Here is a tiny trained network, its code and every weight. The questions are about switching its units off for an input and a class, where a switched-off unit gives its printed mean instead of its output.

import numpy as np


def w(rows, s, z=0):
    codes = np.array(rows[::2]) - 128.0
    scale = np.full(codes.shape[1], s)
    scale[-1] = z or s
    return codes * scale


def f(y):
    return y / 2 * (1 + np.tanh(0.7978845608 * (y + 0.044715 * y**3)))


def log_softmax(a):
    a = a - a.max(-1, keepdims=True)
    return a - np.log(np.exp(a).sum(-1, keepdims=True))


def net(x, mask):
    res = np.array(x, float).reshape(1, 7) / 4 @ E
    y = f(res @ A[0][:, :-1].T + A[0][:, -1])
    res = res + np.where(mask, y, B[0][:, -1]) @ B[0][:, :-1]
    return log_softmax(res[-1] @ U[:, :-1].T + U[:, -1])


A, B = {}, {}
E = w([
[135,127,124,124],'x0',
[170,2,89,140],'x1',
[131,130,126,129],'x2',
[129,128,126,126],'x3',
[150,98,213,96],'x4',
[64,111,99,44],'x5',
[125,127,127,130],'x6',
],0.0094)
A[0] = w([
[149,79,117,140,96],'N1',
[134,170,139,112,77],'N2',
[116,83,87,165,181],'N3',
[88,137,168,142,213],'N4',
[175,148,122,186,76],'N5',
[119,165,17,179,81],'N6',
[109,51,106,156,70],'N7',
[155,197,89,110,90],'N8',
[107,59,137,174,86],'N9',
[152,85,60,131,95],'N10',
[154,118,174,83,84],'N11',
[102,123,143,147,254],'N12',
[122,135,60,158,61],'N13',
[189,167,148,215,102],'N14',
[112,186,148,139,82],'N15',
[130,170,163,90,183],'N16',
[144,152,90,48,105],'N17',
[207,135,176,215,65],'N18',
[126,187,131,115,186],'N19',
[163,95,246,80,80],'N20',
[113,148,170,27,167],'N21',
[96,172,149,136,70],'N22',
[85,202,110,139,151],'N23',
[80,93,165,65,177],'N24',
[195,146,156,186,103],'N25',
],0.012,0.0073)
B[0] = w([
[158,113,213,52,172],'N1',
[131,159,248,62,140],'N2',
[190,101,166,127,224],'N3',
[178,71,112,143,222],'N4',
[38,160,133,36,159],'N5',
[81,214,223,245,210],'N6',
[114,127,204,103,188],'N7',
[114,107,202,138,163],'N8',
[147,147,188,74,171],'N9',
[127,94,218,92,196],'N10',
[60,205,183,185,148],'N11',
[220,39,20,176,253],'N12',
[86,169,207,145,146],'N13',
[89,15,88,70,219],'N14',
[148,107,195,79,176],'N15',
[165,78,108,114,228],'N16',
[63,83,103,86,165],'N17',
[69,92,104,102,222],'N18',
[176,23,156,128,232],'N19',
[80,255,183,244,229],'N20',
[113,61,135,145,250],'N21',
[138,128,208,67,158],'N22',
[162,78,164,112,245],'N23',
[109,109,85,145,236],'N24',
[59,88,46,83,200],'N25',
],0.007,0.006)
U = w([
[178,106,198,80,3],'0',
[6,103,94,77,106],'1',
[166,93,110,173,208],'2',
[81,162,171,200,191],'3',
[166,104,107,145,224],'4',
[173,99,112,153,163],'5',
[173,103,105,147,166],'6',
[144,189,59,149,3],'7',
],0.015,0.0067)

Each question gives the input, the list of numbers given to net, and the class t.
The units are the neurons (one row each of A and B). Each row of codes is followed by its name. A weight is (code - 128) times the scale printed after its matrix; where a second scale follows, it is the last column's (A, B and U).
mask holds one flag per neuron, in row order. A switched-off neuron (its flag False) gives its mean, the last column of its row in B, instead of its output. The means were averaged over made-up inputs and are rounded, as every weight is.
A unit's drop is (log p(t) with every unit on - log p(t) with that unit switched off) / (log p(t) with every unit on - log p(t) with every unit switched off).
The circuit of an input: a set's keep is (log p(t) with only the set's units on - log p(t) with every unit switched off) / (log p(t) with every unit on - log p(t) with every unit switched off). Starting from the 12 units with the biggest drops (on a tie, the unit counted first), units are removed one at a time, each time the one whose removal leaves the highest keep (on an exact tie, the one counted first), for as long as the keep stays at least 0.8.
circuit, biggest first: the units of the circuit, biggest drop first
top k neurons: the k neurons with the biggest drops, biggest first
drop of u: that unit's drop, to one decimal
input [-2,-5,7,-3,5,-8,-1], class 1: circuit, biggest first	[N25, N14]
input [-8,-3,7,-7,-8,2,2], class 3: circuit, biggest first	[N6]
input [4,-8,-1,7,-3,8,-8], class 0: top 2 neurons	[N23, N19]
input [0,3,1,-2,6,1,6], class 3: circuit, biggest first	[N20, N19]
input [-6,-7,-5,3,-4,-8,8], class 1: top 4 neurons	[N14, N25, N5, N18]
input [-5,-5,-1,0,-6,-8,-1], class 1: circuit, biggest first	[N14, N5]
input [2,8,6,3,2,-6,4], class 0: circuit, biggest first	[N1, N9]
input [4,5,4,-1,-3,5,-2], class 0: circuit, biggest first	[N10, N3]
input [-2,1,-5,-7,8,4,8], class 3: top 2 neurons	[N20, N11]
input [5,7,-3,-6,-8,-6,5], class 3: top 2 neurons	[N6, N13]
input [-2,-4,-1,-8,7,-2,-4], class 2: top 3 neurons	[N6, N16, N4]
input [2,-1,2,-2,-6,5,2], class 3: top 2 neurons	[N6, N14]
input [7,7,-4,5,-8,-7,4], class 3: top 2 neurons	[N6, N13]
input [1,-4,1,6,7,-1,4], class 3: circuit, biggest first	[N20]
input [4,-2,-5,2,7,3,6], class 3: top 2 neurons	[N20, N11]
input [-3,-7,2,3,-5,-2,7], class 0: drop of N22	0.1
input [-2,5,-3,0,-5,-6,-2], class 1: drop of N18	0.2
input [-2,7,7,-7,8,-3,-1], class 3: drop of N20	0.8
